Below are the code and all the weights of a small trained network. Each question names an input and a target symbol and asks about switching units off, where a switched-off unit gives its printed mean instead of its output.

import numpy as np


def w(rows, s, z=0):
    codes = np.array(rows[::2]) - 128.0
    scale = np.full(codes.shape[1], s)
    scale[-1] = z or s
    return codes * scale


def norm(h):
    return h / np.sqrt((h * h).mean(-1, keepdims=True) + 1e-5)


def softmax(a):
    e = np.exp(a - a.max(-1, keepdims=True))
    return e / e.sum(-1, keepdims=True)


def log_softmax(a):
    a = a - a.max(-1, keepdims=True)
    return a - np.log(np.exp(a).sum(-1, keepdims=True))


def net(x, mask):
    ids = ['βγδηλξψω'.index(c) for c in x.split()]
    T = len(ids)
    res = E[ids] + P[:T]
    u = 0
    for l in range(2):
        r = norm(res)
        for j in range(3):
            rows = slice(4 * j, 4 * j + 4)
            q, k, v = (r @ M[l][rows].T for M in (Q, K, V))
            z = softmax(np.where(np.tri(T) > 0, q @ k.T / 4**0.5, -1e9)) @ v
            o = O[l][rows]
            res = res + np.where(mask[u + j], z, o[:, -1]) @ o[:, :-1]
        u += 3
    return log_softmax(norm(res)[-1] @ U[:, :-1].T + U[:, -1])


Q, K, V, O = {}, {}, {}, {}
E = w([
[132,169,112],'β',
[253,92,90],'γ',
[108,148,156],'δ',
[121,151,104],'η',
[143,177,128],'λ',
[119,154,163],'ξ',
[135,217,113],'ψ',
[114,80,79],'ω',
],0.024)
P = w([
[173,101,96],'0',
[170,81,89],'1',
[216,108,3],'2',
[212,168,55],'3',
[52,160,225],'4',
[58,219,192],'5',
],0.0072)
Q[0] = w([
[99,120,177],'L0H1',
[99,110,198],'L0H1',
[165,42,113],'L0H1',
[176,68,183],'L0H1',
[111,95,169],'L0H2',
[139,85,80],'L0H2',
[131,143,122],'L0H2',
[111,149,91],'L0H2',
[155,179,147],'L0H3',
[153,102,7],'L0H3',
[152,109,160],'L0H3',
[164,111,36],'L0H3',
],0.019)
K[0] = w([
[156,148,77],'L0H1',
[167,162,65],'L0H1',
[251,113,126],'L0H1',
[176,200,108],'L0H1',
[81,122,147],'L0H2',
[163,51,154],'L0H2',
[137,140,119],'L0H2',
[214,98,155],'L0H2',
[144,134,230],'L0H3',
[49,126,166],'L0H3',
[101,101,120],'L0H3',
[54,119,181],'L0H3',
],0.016)
V[0] = w([
[157,122,162],'L0H1',
[69,169,167],'L0H1',
[163,117,154],'L0H1',
[125,131,128],'L0H1',
[171,123,139],'L0H2',
[149,131,131],'L0H2',
[129,153,51],'L0H2',
[6,142,81],'L0H2',
[32,144,72],'L0H3',
[218,75,90],'L0H3',
[134,139,160],'L0H3',
[88,133,101],'L0H3',
],0.016)
O[0] = w([
[146,77,119,151],'L0H1',
[87,143,199,207],'L0H1',
[151,78,111,139],'L0H1',
[128,132,133,133],'L0H1',
[117,70,81,170],'L0H2',
[127,137,123,164],'L0H2',
[90,108,171,254],'L0H2',
[143,236,247,21],'L0H2',
[188,194,202,28],'L0H3',
[58,126,31,129],'L0H3',
[127,105,130,164],'L0H3',
[151,157,157,82],'L0H3',
],0.014,0.0046)
Q[1] = w([
[138,217,98],'L1H1',
[87,169,68],'L1H1',
[69,111,78],'L1H1',
[78,117,98],'L1H1',
[56,198,36],'L1H2',
[165,65,152],'L1H2',
[171,149,184],'L1H2',
[165,105,196],'L1H2',
[49,129,163],'L1H3',
[170,2,175],'L1H3',
[204,113,128],'L1H3',
[164,27,123],'L1H3',
],0.017)
K[1] = w([
[97,7,174],'L1H1',
[191,99,157],'L1H1',
[225,165,133],'L1H1',
[169,63,148],'L1H1',
[164,176,23],'L1H2',
[113,46,191],'L1H2',
[138,198,152],'L1H2',
[78,131,192],'L1H2',
[55,194,82],'L1H3',
[222,154,44],'L1H3',
[175,59,140],'L1H3',
[247,167,96],'L1H3',
],0.015)
V[1] = w([
[152,135,112],'L1H1',
[188,73,157],'L1H1',
[89,35,141],'L1H1',
[105,91,159],'L1H1',
[83,125,167],'L1H2',
[154,76,136],'L1H2',
[149,85,112],'L1H2',
[139,132,169],'L1H2',
[85,217,201],'L1H3',
[24,144,97],'L1H3',
[251,148,101],'L1H3',
[176,146,27],'L1H3',
],0.019)
O[1] = w([
[151,106,151,129],'L1H1',
[98,75,210,131],'L1H1',
[87,185,221,157],'L1H1',
[84,155,131,132],'L1H1',
[185,130,62,125],'L1H2',
[118,194,118,156],'L1H2',
[123,171,153,163],'L1H2',
[104,151,66,98],'L1H2',
[59,166,95,115],'L1H3',
[115,233,176,254],'L1H3',
[211,33,52,20],'L1H3',
[247,121,97,147],'L1H3',
],0.015,0.0056)
U = w([
[192,223,94,100],'β',
[177,103,113,112],'γ',
[83,51,132,224],'δ',
[104,149,9,1],'η',
[204,144,177,37],'λ',
[167,99,214,96],'ξ',
[108,96,16,94],'ψ',
[193,153,84,169],'ω',
],0.014,0.0054)

Each question gives the input, a string of symbols that net reads in full, and the target symbol t.
The units are the heads (4 rows each of Q, K, V and O). Each row of codes is followed by its name. A weight is (code - 128) times the scale printed after its matrix; where a second scale follows, it is the last column's (O and U).
mask holds one flag per head, layer by layer. A switched-off head (its flag False) gives its mean, the last column of its rows in O, instead of its output. The means were averaged over made-up inputs and are rounded, as every weight is.
A unit's drop is (log p(t) with every unit on - log p(t) with that unit switched off) / (log p(t) with every unit on - log p(t) with every unit switched off).
The circuit of an input: a set's keep is (log p(t) with only the set's units on - log p(t) with every unit switched off) / (log p(t) with every unit on - log p(t) with every unit switched off). Starting from all 6 units, units are removed one at a time, each time the one whose removal leaves the highest keep (on an exact tie, the one counted first), for as long as the keep stays at least 0.8.
circuit, biggest first: the units of the circuit, biggest drop first
most important unit: the unit with the biggest drop
which heads matter: for each layer, one digit per head in row order, 1 if its drop is at least 0.15 and else 0, layers parted by /
drop when u is switched off: that unit's drop, to one decimal
input ξ δ ξ, target ξ: most important unit => L0H2
input ξ ψ ξ, target ξ: which heads matter => 010 / 101
input ξ ψ δ, target ξ: which heads matter => 011 / 101
input ψ η δ, target ψ: circuit, biggest first => L0H3, L1H3
input ξ δ ω β, target ξ: which heads matter => 001 / 000
input δ η β λ, target δ: which heads matter => 001 / 001
input ω ψ β, target ω: circuit, biggest first => L0H1, L1H3
input β β ξ, target β: circuit, biggest first => L1H3, L0H2, L0H3, L0H1
input δ ψ η, target δ: circuit, biggest first => L1H3, L0H3, L0H1
input η β ξ, target η: which heads matter => 111 / 101
input β β ω, target β: circuit, biggest first => L0H3, L1H3
input δ γ γ ξ, target δ: circuit, biggest first => L0H3, L1H1
input ω λ ξ, target ω: circuit, biggest first => L1H3, L0H1
input ω η δ, target ω: which heads matter => 101 / 100
input ω ξ β, target ω: circuit, biggest first => L0H3, L1H3, L0H1, L1H1
input ξ β ξ δ, target ξ: which heads matter => 010 / 001
input η λ ξ ψ, target η: circuit, biggest first => L0H2, L0H3
input β δ λ ω, target β: most important unit => L0H1
input η δ δ, target η: which heads matter => 111 / 111
input ω δ β ξ, target ω: which heads matter => 100 / 001
input β ξ δ δ, target β: circuit, biggest first => L0H2, L0H3, L0H1, L1H1
input ψ ξ λ, target ψ: which heads matter => 001 / 100
input δ ω ξ η, target δ: circuit, biggest first => L1H3, L0H3, L0H1, L0H2
input ξ ω β ω, target ξ: which heads matter => 000 / 000
input ψ β ξ, target ψ: which heads matter => 011 / 100
input λ δ ξ, target λ: most important unit => L0H1
input ψ ξ β, target ψ: most important unit => L0H3
input β ξ δ, target β: drop when L1H1 is switched off => 0.3
input η δ ψ β, target ψ: drop when L1H3 is switched off => 1.4
